How the objects are linked:
state | t u n f q z
q167 | q766 q647 q347 q597 q426 q157
q174 | q176 q268 q365 q834 q41 q178
q606 | q917 q68 q415 q324 q335 q56
q834 | q305 q715 q174 q790 q144 q592
q178 | q144 q834 q354 q592 q268 q305
q426 | q167 q766 q835 q80 q785 q647
q714 | q735 q693 q814 q882 q315 q511
q528 | q765 q952 q554 q280 q532 q814
q268 | q178 q144 q253 q715 q176 q834
q790 | q932 q473 q834 q347 q783 q232
q324 | q919 q370 q606 q744 q279 q552
q954 | q738 q785 q932 q766 q347 q426
q343 | q604 q532 q533 q952 q40 q528
q917 | q68 q56 q548 q919 q606 q279
q693 | q511 q572 q280 q365 q735 q882
q40 | q343 q604 q552 q765 q554 q532
q932 | q473 q232 q305 q954 q790 q835
q952 | q814 q314 q343 q315 q765 q280
q347 | q954 q738 q790 q167 q835 q785
q706 | q335 q606 q597 q56 q934 q917
q41 | q174 q176 q22 q144 q354 q268
q647 | q157 q80 q738 q415 q766 q597
q744 | q921 q554 q324 q604 q533 q40
q173 | q415 q548 q766 q335 q597 q934
q552 | q533 q744 q56 q40 q370 q921
q365 | q451 q253 q693 q174 q22 q354
q919 | q370 q552 q917 q921 q324 q533
q735 | q693 q511 q314 q22 q714 q572
q604 | q532 q528 q744 q814 q343 q765
q835 | q347 q954 q783 q426 q232 q738
q597 | q173 q415 q167 q706 q80 q548
q305 | q715 q592 q176 q932 q834 q783
q279 | q324 q919 q335 q533 q56 q370
q354 | q41 q174 q882 q178 q253 q176
q280 | q813 q315 q528 q693 q314 q714
q451 | q253 q354 q511 q176 q365 q41
q548 | q934 q706 q157 q917 q415 q335
q572 | q882 q22 q315 q253 q511 q365
q415 | q548 q934 q647 q606 q173 q706
q473 | q232 q835 q715 q738 q932 q347
q813 | q315 q714 q765 q511 q280 q735
q315 | q714 q735 q952 q572 q813 q693
q766 | q647 q157 q954 q173 q167 q80
q785 | q426 q167 q232 q157 q738 q766
q882 | q22 q365 q714 q354 q572 q451
q232 | q835 q347 q592 q785 q473 q954
q68 | q56 q279 q934 q370 q917 q324
q921 | q554 q40 q919 q532 q744 q343
q592 | q783 q790 q178 q232 q715 q932
q511 | q572 q882 q813 q451 q693 q22
q814 | q314 q280 q604 q714 q952 q813
q783 | q790 q932 q144 q835 q592 q473
q370 | q552 q533 q68 q554 q919 q744
q533 | q744 q921 q279 q343 q552 q554
q144 | q834 q305 q41 q783 q178 q715
q532 | q528 q765 q921 q314 q604 q952
q80 | q597 q173 q426 q934 q157 q415
q738 | q785 q426 q473 q647 q954 q167
q554 | q40 q343 q370 q528 q921 q604
q934 | q706 q335 q80 q68 q548 q606
q22 | q365 q451 q735 q41 q882 q253
q176 | q268 q178 q451 q305 q174 q144
q56 | q279 q324 q706 q552 q68 q919
q715 | q592 q783 q268 q473 q305 q790
q253 | q354 q41 q572 q268 q451 q174
q765 | q952 q814 q40 q813 q528 q314
q157 | q80 q597 q785 q548 q647 q173
q314 | q280 q813 q532 q735 q814 q315
q335 | q606 q917 q173 q279 q706 q68

The rows follow the links: the fewer symbols apart two objects are, the more alike their rows tend to be.

Each row is also shifted at random along 2 hidden directions that mean nothing.

Each row, then its object:
[-30  -3   9   5   7   3  -8  -7 -13   5  -8 -13   1   0  11   5   2  -7   5  -9  -3 -10   5  -2  -1]; object q597
[ 11   6 -16  -6   1 -12  -1   5   0   7  -6  16  -6  -3 -13  -2 -11  -6  -4   1   0   1   1   2  -3]; object q604
[-22  -6  16   7  -2  13   3  -2   2  -6   6  23   3   2  11   1  11   7   2  -4   1   0  -4  -1   0]; object q932
[-15  -2   0   2  -9   5   8   7  15  -7  11  22   0   5  -5  -5   4  11  -6   0   3   9  -8   3   3]; object q451
[ 28   2  -2  -4   8  -7  -7  -5 -14   8 -11  18  -2  -6   2   4  -5 -11   4   1  -3  -9   8  -4  -7]; object q606
[ 15  -3   6   2  -7   8   8   1  11 -10  13 -30   5   4   0  -2   7  11  -1   7   3   9  -5   0   6]; object q41
[-33  -6  15   8  -3  12   3  -2   3  -6   6  14   3   4  10   0  11   7   1  -6   1   1  -4   1   2]; object q790
[-27   3  -5  -1   7  -7  -9  -2 -12  11 -13   5  -4  -2   0   3  -7 -11   1  -9  -4  -9   5   0  -3]; object q917
[ 31  -6  18   5  -1  12   3  -6  -2  -8   6   3   6  -1  14   3  12   6   6   7   2   0   0  -5  -2]; object q232
[  2   2  -7  -2  -7  -1   7   6  14  -6   9 -26   1   4 -10  -5  -1   7  -6   5   3  10  -6   3   6]; object q572
[  9   6 -15  -6   3 -12  -4   2  -3   7  -8 -29  -3  -2 -10   0 -11  -8  -2   1  -2  -2   4   1   1]; object q554
[-11  -1  -2   1  -8   4   8   5  15  -8  11 -28   3   6  -6  -4   2  10  -5   3   3  10  -7   4   7]; object q365
[ 27   4 -13  -6  -6  -7   6   7  11  -2   5   7  -3   0 -13  -6  -6   3  -6   8   2   9  -3   2   1]; object q714
[-13   0   2   0   8  -3  -9  -6 -14   8 -11  -8   0  -3   7   5  -2 -10   5  -6  -4 -10   6  -2  -3]; object q934
[ -4   6 -17  -6  -1 -11   0   6   5   5  -2 -12  -4   1 -15  -3 -11  -3  -6   0   0   3  -1   3   2]; object q952
[-42  -5  11   8  -5  12   4  -1   8  -8   9 -45   6   8   6   0   9  10   0  -5   1   4  -5   3   9]; object q834
[ 25   6 -12  -6   6 -11  -6  -3  -8   8  -9 -63  -1  -3  -5   3 -10 -11   2   4  -4  -4   8  -1   2]; object q370
[-33   2 -11  -1  -8  -2   6   9  15  -3   6  -7  -2   6 -13  -7  -3   7  -8  -3   2   9  -8   6   6]; object q511
[  8  -2   4   2  -8   8   8   4  12 -10  12  -2   3   4  -1  -3   6  12  -3   6   4   9  -7   1   4]; object q354
[ 33   2   2  -2   9  -5  -8  -7 -16   7 -10  -8  -1  -6   6   6  -2 -10   7   3  -3  -9  10  -5  -5]; object q706
[ 17  -4   9   3  -7   9   8   2  10 -10  12  28   3   2   3  -3  10  12  -1   6   4   8  -6   0   0]; object q176
[ 29  -4  10   3  -7  10   7  -2   8 -12  13 -42   6   3   5  -1  10  11   2  10   3   8  -3  -2   5]; object q268
[  8   1  -1  -2   9  -6  -8  -4 -14   9 -12  21  -3  -6   3   4  -4 -11   4  -3  -3  -9   7  -3  -7]; object q335

The symbols that take the first to the second take the third to the fourth, perhaps in another order. What is the fourth?
Answer with the object's name.
[  2  -3   6   3  -8   8   8   2  12 -10  12 -31   5   5   0  -2   7  11  -1   5   3   9  -6   2   6]
to [ 11   3 -11  -4  -7  -4   7   8  13  -4   7  -3  -2   2 -12  -5  -4   6  -6   6   3   9  -5   3   3]
as [-14  -5  13   6  -5  12   5  -2   6  -8  10 -16   5   5   8   0  11   9   1  -1   2   4  -5   0   4]
to q253

[ 16   1   1  -2   9  -4  -8  -7 -15   7 -11 -13  -1  -5   6   6  -4 -10   6   0  -4  -9   8  -4  -4]
to [ 23   2  -2  -3   8  -7  -8  -4 -14   8 -11  27  -4  -7   3   3  -5 -11   4   0  -3  -9   7  -4  -7]
as [-20  -1   6   3   8   0  -7  -5 -13   7 -10  33  -2  -3   9   4   0  -8   4  -9  -3 -11   5  -2  -6]
to q934

[ 35   4 -13  -6  -6  -7   6   6  10  -2   6 -14  -1   0 -13  -5  -6   4  -5  10   2   9  -2   1   3]
to [  1   4 -15  -5  -5  -8   4   9  11   0   2  25  -4   1 -15  -6  -7   2  -7   2   2   7  -5   4   0]
as [ 12  -5  11   4  -7  11   7   1   9  -9  11  23   3   2   5  -2  11  11   0   5   4   6  -6  -1   0]
to q268

[-28  -4  13   6   5   7  -5  -7 -10   2  -4  -1   3   0  14   5   6  -3   6  -8  -2  -9   3  -1  -1]
to [-22  -5  15   6   4   8  -5  -7 -10   0  -3  -3   3   0  14   5   8  -2   6  -7  -2  -8   3  -2  -1]
as [-27   3  -7  -2   7  -8  -8  -1 -10  11 -14  15  -4  -3  -2   2  -8 -11   1  -9  -4  -9   5   1  -3]
to q917

[ 23   3  -5  -4   8  -8  -7  -3 -12   8 -11   9  -3  -6   0   3  -7 -11   3   1  -3  -8   8  -3  -6]
to [-11   5 -15  -5   4 -12  -5   4  -4   9 -10  20  -6  -2 -10  -1 -12  -9  -3  -5  -2  -4   3   2  -3]
as [-41   5 -17  -3  -4  -9   2  10  10   4  -1  27  -6   3 -16  -6 -10   0  -9  -8   1   4  -6   6   1]
to q882

[-40  -5  13   7   5   7  -5  -6  -9   2  -5  14   2   0  13   4   6  -3   4 -11  -2  -9   1  -1  -1]
to [-17  -4  12   4   6   4  -6  -7 -12   3  -7   5   1  -1  13   5   5  -5   6  -7  -3  -9   5  -3  -3]
as [ -6   0   5   1   9  -1  -8  -7 -14   7 -10  -8   0  -3   8   5  -1  -9   6  -5  -4 -10   7  -2  -3]
to q706

[  3  -1   0   1  -8   5   8   4  14  -9  12 -24   2   5  -4  -4   4  10  -3   5   3  10  -6   2   6]
to [-24  -5  10   6  -6  11   6   1   9  -9  11  -6   4   5   5  -1   9  11  -1  -2   3   6  -6   2   5]
as [ -2  -5  16   5   4   9  -4  -9  -9  -2  -1 -21   5   0  15   6   9   0   7  -2  -1  -5   4  -4   0]
to q415

[  8  -6  17   6   0  12   1  -6  -2  -6   5  -9   6   1  14   3  12   5   5   2   1  -1   0  -3   0]
to [-39  -6  13   8  -4  13   3  -3   5  -7   8 -57   7   7   9   2  10   9   2  -4   1   2  -4   2   9]
as [ 10   5 -16  -6  -4  -8   3   6   9   0   3 -43  -1   2 -14  -4  -8   1  -5   5   1   7  -2   3   6]
to q528

[  6   4 -10  -4   7 -11  -7  -3  -9   9 -11 -36  -2  -3  -4   3 -10 -11   2   0  -4  -6   7   0   0]
to [ -5   5 -12  -5   5 -11  -6   0  -7   9 -11 -19  -3  -2  -6   1 -11 -10   0  -3  -3  -5   5   0  -1]
as [ 54  -2   4  -1  -8   6  10   3  12 -11  14  20   2   0  -2  -4   7  11  -1  14   4  10  -5  -1  -1]
to q41

[-25   6 -18  -4  -3 -10   1   9   8   4  -2  27  -6   1 -15  -5 -10  -1  -8  -4   1   4  -4   5   0]
to [-38   6 -18  -4   1 -12  -3   8   2   9  -8  26  -7   1 -14  -4 -12  -6  -6  -9  -1  -1  -2   5  -1]
as [-18  -6  17   7   1  11  -1  -7  -4  -4   3 -34   6   3  14   4  10   4   5  -4  -1  -3   1  -2   3]
to q790

[ 11  -6  18   5   2  11  -1  -7  -6  -4   3  -1   5  -1  15   4  11   3   6   1   0  -3   2  -4  -1]
to [ 14  -6  18   6  -1  12   2  -5  -1  -6   6  12   5   0  13   2  12   6   4   3   1   0  -1  -3  -1]
as [ 33  -5  15   4  -4  12   5  -4   4 -10  11 -19   6   1  10   1  12   9   4   9   2   4  -1  -3   2]
to q178

[ 10   2  -9  -3  -7  -2   7   7  13  -5   8 -25   0   3 -11  -5  -3   7  -5   6   2  10  -6   3   5]
to [ 25   5 -16  -7  -3  -9   3   6   7   1   2 -27  -2   0 -14  -4  -9   0  -4   7   1   7  -1   2   3]
as [ 21   6 -16  -7   1 -12  -1   4   1   5  -4   2  -5  -3 -13  -2 -11  -5  -3   4   0   1   2   1  -2]
to q744

[-25   0   2   2   9  -3 -10  -6 -14   8 -11 -36   0  -1   6   6  -3 -10   5  -8  -4 -11   7  -1   1]
to [-17  -1   6   2   9   0  -9 -10 -15   5  -9 -88   4   0  10   8   0  -8   8  -5  -4 -10   9  -2   5]
as [ 37   6 -16  -8  -2 -11   2   5   4   2   0 -29  -2  -2 -14  -3  -9  -2  -3   9   1   6   1   1   1]
to q765

[ 29   4  -6  -5   8 -10  -6  -2 -11   9 -11  21  -3  -6  -2   3  -8 -11   3   2  -2  -7   7  -3  -7]
to [-22   2  -4  -1   8  -6  -9  -3 -13  10 -13  18  -4  -3   1   3  -6 -11   2  -9  -4 -10   5   0  -5]
as [ 19   0  -3  -1  -9   2   9   6  14  -8  11  14   0   2  -7  -5   2   9  -5   8   4  11  -6   2   2]
to q511

[ -8  -4   8   4  -7  10   7   0  10 -10  12 -45   6   6   3  -1   8  11  -1   3   2   7  -5   1   8]
to [ 13  -6  17   6  -2  12   3  -3   0  -7   7  38   3   0  12   1  12   6   3   2   2   0  -1  -3  -4]
as [ 28   3 -11  -6  -6  -5   6   8  12  -3   6  31  -3   0 -13  -6  -4   4  -7   8   3   9  -5   2  -2]
to q174

[  6   5 -16  -6  -4  -9   3   9   9   2   1  37  -6   0 -15  -6  -8   0  -7   2   2   5  -4   3  -2]
to [  5  -2   3   1  -8   6   9   4  13  -9  12  15   1   4  -3  -5   5  11  -4   4   4   9  -8   2   2]
as [ 18  -4  14   4   6   6  -5  -8 -13   1  -4  19   2  -4  14   5   7  -4   7   0  -2  -8   6  -5  -6]
to q56

[ 46  -6  17   4  -3  12   5  -5   1 -10  11 -16   6   0  12   2  13   8   6  11   2   4   0  -5   0]
to [  0  -6  15   6  -4  12   4  -3   3  -9   9  -9   5   3  10   1  11   9   2   2   2   3  -3  -1   2]
as [ -5   6 -18  -6   0 -12  -1   5   3   5  -4 -30  -3   1 -13  -2 -11  -5  -4   0  -1   2   1   2   3]
to q532

